Here is a tiny trained network, its code and every weight. The questions are about switching its units off for an input and a target symbol, where a switched-off unit gives its printed mean instead of its output.

import numpy as np


def w(rows, s, z=0):
    codes = np.array(rows[::2]) - 128.0
    scale = np.full(codes.shape[1], s)
    scale[-1] = z or s
    return codes * scale


def norm(h):
    return h / np.sqrt((h * h).mean(-1, keepdims=True) + 1e-5)


def f(y):
    return np.maximum(y, 0)


def softmax(a):
    e = np.exp(a - a.max(-1, keepdims=True))
    return e / e.sum(-1, keepdims=True)


def log_softmax(a):
    a = a - a.max(-1, keepdims=True)
    return a - np.log(np.exp(a).sum(-1, keepdims=True))


def net(x, mask):
    ids = ['αγδζθλξπστφψω'.index(c) for c in x.split()]
    T = len(ids)
    res = E[ids] + P[:T]
    u = 0
    for l in range(2):
        r = norm(res)
        for j in range(2):
            rows = slice(2 * j, 2 * j + 2)
            q, k, v = (r @ M[l][rows].T for M in (Q, K, V))
            z = softmax(np.where(np.tri(T) > 0, q @ k.T / 2**0.5, -1e9)) @ v
            o = O[l][rows]
            res = res + np.where(mask[u + j], z, o[:, -1]) @ o[:, :-1]
        u += 2
        y = f(norm(res) @ A[l][:, :-1].T + A[l][:, -1])
        res = res + np.where(mask[u : u + 4], y, B[l][:, -1]) @ B[l][:, :-1]
        u += 4
    return log_softmax(norm(res)[-1] @ U[:, :-1].T + U[:, -1])


Q, K, V, O, A, B = {}, {}, {}, {}, {}, {}
E = w([
[190,181,138,104,146,107,126,77,119,136],'α',
[130,139,179,151,55,84,130,86,95,135],'γ',
[170,115,142,90,139,87,178,142,110,137],'δ',
[131,66,125,122,115,98,158,134,138,158],'ζ',
[175,161,119,154,157,147,149,189,145,149],'θ',
[160,130,96,168,103,80,126,139,132,145],'λ',
[73,172,120,164,158,151,149,106,65,253],'ξ',
[142,97,117,167,147,90,93,113,89,115],'π',
[150,136,152,126,154,205,124,168,115,136],'σ',
[119,126,149,142,164,164,206,87,136,85],'τ',
[129,98,186,151,120,133,90,158,91,124],'φ',
[123,143,113,94,67,165,122,148,109,159],'ψ',
[35,135,110,152,143,120,143,110,94,134],'ω',
],0.031)
P = w([
[72,243,254,178,99,60,150,126,170,190],'0',
[85,216,203,168,92,54,174,109,152,162],'1',
[97,178,163,175,93,53,151,119,151,153],'2',
[112,147,131,164,98,78,170,117,136,137],'3',
[121,123,104,161,95,99,172,111,122,126],'4',
[121,94,81,160,87,136,176,116,106,122],'5',
[142,66,42,168,82,152,187,126,98,93],'6',
[153,55,28,160,74,173,195,118,73,85],'7',
[170,47,5,164,62,209,207,126,59,66],'8',
],0.0087)
Q[0] = w([
[233,104,153,201,69,130,254,151,32,185],'L0H1',
[165,100,139,122,126,190,88,131,75,146],'L0H1',
[65,130,127,91,138,118,32,165,203,120],'L0H2',
[79,166,169,108,85,139,190,121,134,78],'L0H2',
],0.0092)
K[0] = w([
[172,48,53,147,53,211,143,172,3,34],'L0H1',
[185,118,126,94,76,131,163,67,132,124],'L0H1',
[57,213,255,102,139,56,133,131,109,195],'L0H2',
[94,119,60,143,126,117,221,123,149,114],'L0H2',
],0.0077)
V[0] = w([
[169,174,49,129,111,99,167,75,180,202],'L0H1',
[1,151,94,84,42,121,160,230,149,112],'L0H1',
[46,142,176,126,162,222,120,93,248,196],'L0H2',
[182,136,158,36,189,155,188,127,38,70],'L0H2',
],0.0068)
O[0] = w([
[153,191,128,39,84,201,246,166,140,130,162],'L0H1',
[68,117,112,66,88,103,120,152,2,106,167],'L0H1',
[149,119,181,128,133,158,165,160,84,98,2],'L0H2',
[109,141,106,48,204,112,89,96,132,158,140],'L0H2',
],0.011,0.0054)
A[0] = w([
[126,146,134,121,97,131,171,98,254,48,83],'L0N1',
[188,114,124,121,209,175,165,114,103,160,253],'L0N2',
[187,12,173,119,101,66,106,145,118,109,94],'L0N3',
[86,145,84,180,147,94,111,179,13,129,91],'L0N4',
],0.0078,0.0048)
B[0] = w([
[150,53,87,135,96,73,149,164,72,131,158],'L0N1',
[92,154,96,166,142,73,69,210,63,73,254],'L0N2',
[99,50,121,124,118,102,87,230,74,101,189],'L0N3',
[113,167,121,91,120,115,79,144,253,39,201],'L0N4',
],0.011,0.0062)
Q[1] = w([
[99,159,4,106,152,55,155,190,107,114],'L1H1',
[104,103,215,81,89,112,98,51,120,80],'L1H1',
[108,138,163,98,155,151,89,85,133,95],'L1H2',
[152,116,231,139,177,201,159,123,215,166],'L1H2',
],0.011)
K[1] = w([
[112,108,17,113,127,198,122,116,168,118],'L1H1',
[146,158,208,128,54,82,86,134,133,159],'L1H1',
[142,122,181,93,113,81,143,151,163,132],'L1H2',
[160,157,251,119,125,73,138,118,121,153],'L1H2',
],0.013)
V[1] = w([
[111,143,130,67,93,170,79,170,237,139],'L1H1',
[142,114,66,87,129,128,84,145,120,194],'L1H1',
[25,139,68,135,150,163,153,32,158,101],'L1H2',
[155,2,143,74,130,111,185,109,150,94],'L1H2',
],0.0084)
O[1] = w([
[103,136,151,190,113,194,136,144,174,52,65],'L1H1',
[172,175,203,181,52,174,116,103,75,103,135],'L1H1',
[118,151,210,93,90,6,174,207,163,168,81],'L1H2',
[106,116,103,150,167,46,185,76,111,103,2],'L1H2',
],0.012,0.0051)
A[1] = w([
[174,23,210,77,42,132,121,1,87,133,58],'L1N1',
[229,79,139,154,139,76,82,200,175,33,91],'L1N2',
[179,143,96,86,72,134,227,133,164,124,10],'L1N3',
[57,191,112,123,126,168,140,166,113,101,252],'L1N4',
],0.007,0.0021)
B[1] = w([
[200,197,83,143,185,129,110,254,116,39,192],'L1N1',
[75,119,100,105,58,137,111,43,227,168,225],'L1N2',
[80,19,123,149,124,88,70,88,106,193,178],'L1N3',
[106,13,70,60,87,18,168,66,254,123,253],'L1N4',
],0.0094,0.0048)
U = w([
[183,210,113,75,147,110,92,53,124,94,100],'α',
[164,179,176,196,120,81,91,189,65,53,188],'γ',
[144,77,69,35,204,91,114,134,122,163,112],'δ',
[142,30,113,192,104,154,177,154,75,143,130],'ζ',
[196,134,70,125,184,169,146,192,225,73,91],'θ',
[192,97,107,202,93,112,150,78,194,175,54],'λ',
[54,135,173,137,155,94,130,203,190,153,177],'ξ',
[96,81,153,187,163,101,46,67,160,113,166],'π',
[144,98,72,102,194,220,87,193,120,71,84],'σ',
[85,118,102,183,207,115,199,154,73,69,252],'τ',
[90,78,141,138,161,167,2,144,98,110,57],'φ',
[145,121,177,56,59,195,112,152,120,165,190],'ψ',
[54,140,128,94,88,117,123,112,168,11,119],'ω',
],0.0084,0.0025)

Each question gives the input, a string of symbols that net reads in full, and the target symbol t.
The units are the heads (2 rows each of Q, K, V and O) and the neurons (one row each of A and B). Each row of codes is followed by its name. A weight is (code - 128) times the scale printed after its matrix; where a second scale follows, it is the last column's (O, A, B and U).
mask holds one flag per unit, layer by layer, with each layer's heads first. A switched-off unit (its flag False) gives its mean, the last column of its rows in O or B, instead of its output. The means were averaged over made-up inputs and are rounded, as every weight is.
A unit's drop is (log p(t) with every unit on - log p(t) with that unit switched off) / (log p(t) with every unit on - log p(t) with every unit switched off).
The circuit of an input: a set's keep is (log p(t) with only the set's units on - log p(t) with every unit switched off) / (log p(t) with every unit on - log p(t) with every unit switched off). Starting from all 12 units, units are removed one at a time, each time the one whose removal leaves the highest keep (on an exact tie, the one counted first), for as long as the keep stays at least 0.8.
units of the circuit, in order: the units of the circuit, biggest drop first
most important unit: the unit with the biggest drop
top k neurons: the k neurons with the biggest drops, biggest first
top k neurons in layer l: the k neurons of layer l with the biggest drops, biggest first
which heads matter: for each layer, one digit per head in row order, 1 if its drop is at least 0.15 and else 0, layers parted by /
drop of u: that unit's drop, to one decimal
input σ ξ γ ψ γ δ π θ, target λ: units of the circuit, in order	L0H1, L1N2
input δ ψ γ δ σ ψ λ, target ω: units of the circuit, in order	L0N4, L0H1, L1H1
input δ π λ ζ π, target λ: units of the circuit, in order	L0H1, L0H2, L0N2
input σ δ δ ψ ζ ξ δ ξ ζ, target ψ: units of the circuit, in order	L1H2, L0N4
input δ τ ξ, target δ: units of the circuit, in order	L1H1
input δ γ δ ζ θ δ δ λ, target λ: units of the circuit, in order	L0H2, L0N2
input δ λ ζ ω δ α, target ξ: top 2 neurons	L0N2, L0N4
input ψ δ γ ψ ζ, target ω: units of the circuit, in order	L0H1, L0N4, L1H1
input δ α δ δ φ, target π: which heads matter	10 / 00
input α δ γ σ, target φ: units of the circuit, in order	L0H1, L1N1
input τ δ γ δ ζ δ, target τ: units of the circuit, in order	L1H2, L1N4
input δ γ δ γ δ δ, target α: units of the circuit, in order	L0H2, L1H1
input φ δ γ ζ, target ζ: units of the circuit, in order	L0H2, L0N4
input λ ξ α ξ ξ γ, target ψ: units of the circuit, in order	L1H2
input δ ζ θ, target σ: which heads matter	00 / 01
input ζ λ ψ δ π ψ ξ, target ξ: units of the circuit, in order	L1H2, L0N4
input α δ ζ α δ γ λ δ δ, target ζ: which heads matter	01 / 10
input π θ ζ γ φ ξ, target π: top 3 neurons in layer 0	L0N4, L0N3, L0N1
input γ δ δ, target α: top 2 neurons	L0N4, L1N4
input π γ ξ ζ π τ ζ τ λ, target δ: most important unit	L1H1
input ω γ γ ψ ξ, target ω: top 2 neurons	L0N4, L1N4
input δ γ γ, target γ: top 3 neurons	L1N1, L1N4, L1N2
input ξ θ δ ω τ δ δ θ ξ, target ψ: top 2 neurons in layer 0	L0N4, L0N2
input γ δ ζ, target ζ: drop of L1N2	-0.1
input ω ξ π δ δ, target λ: drop of L1N2	0.2
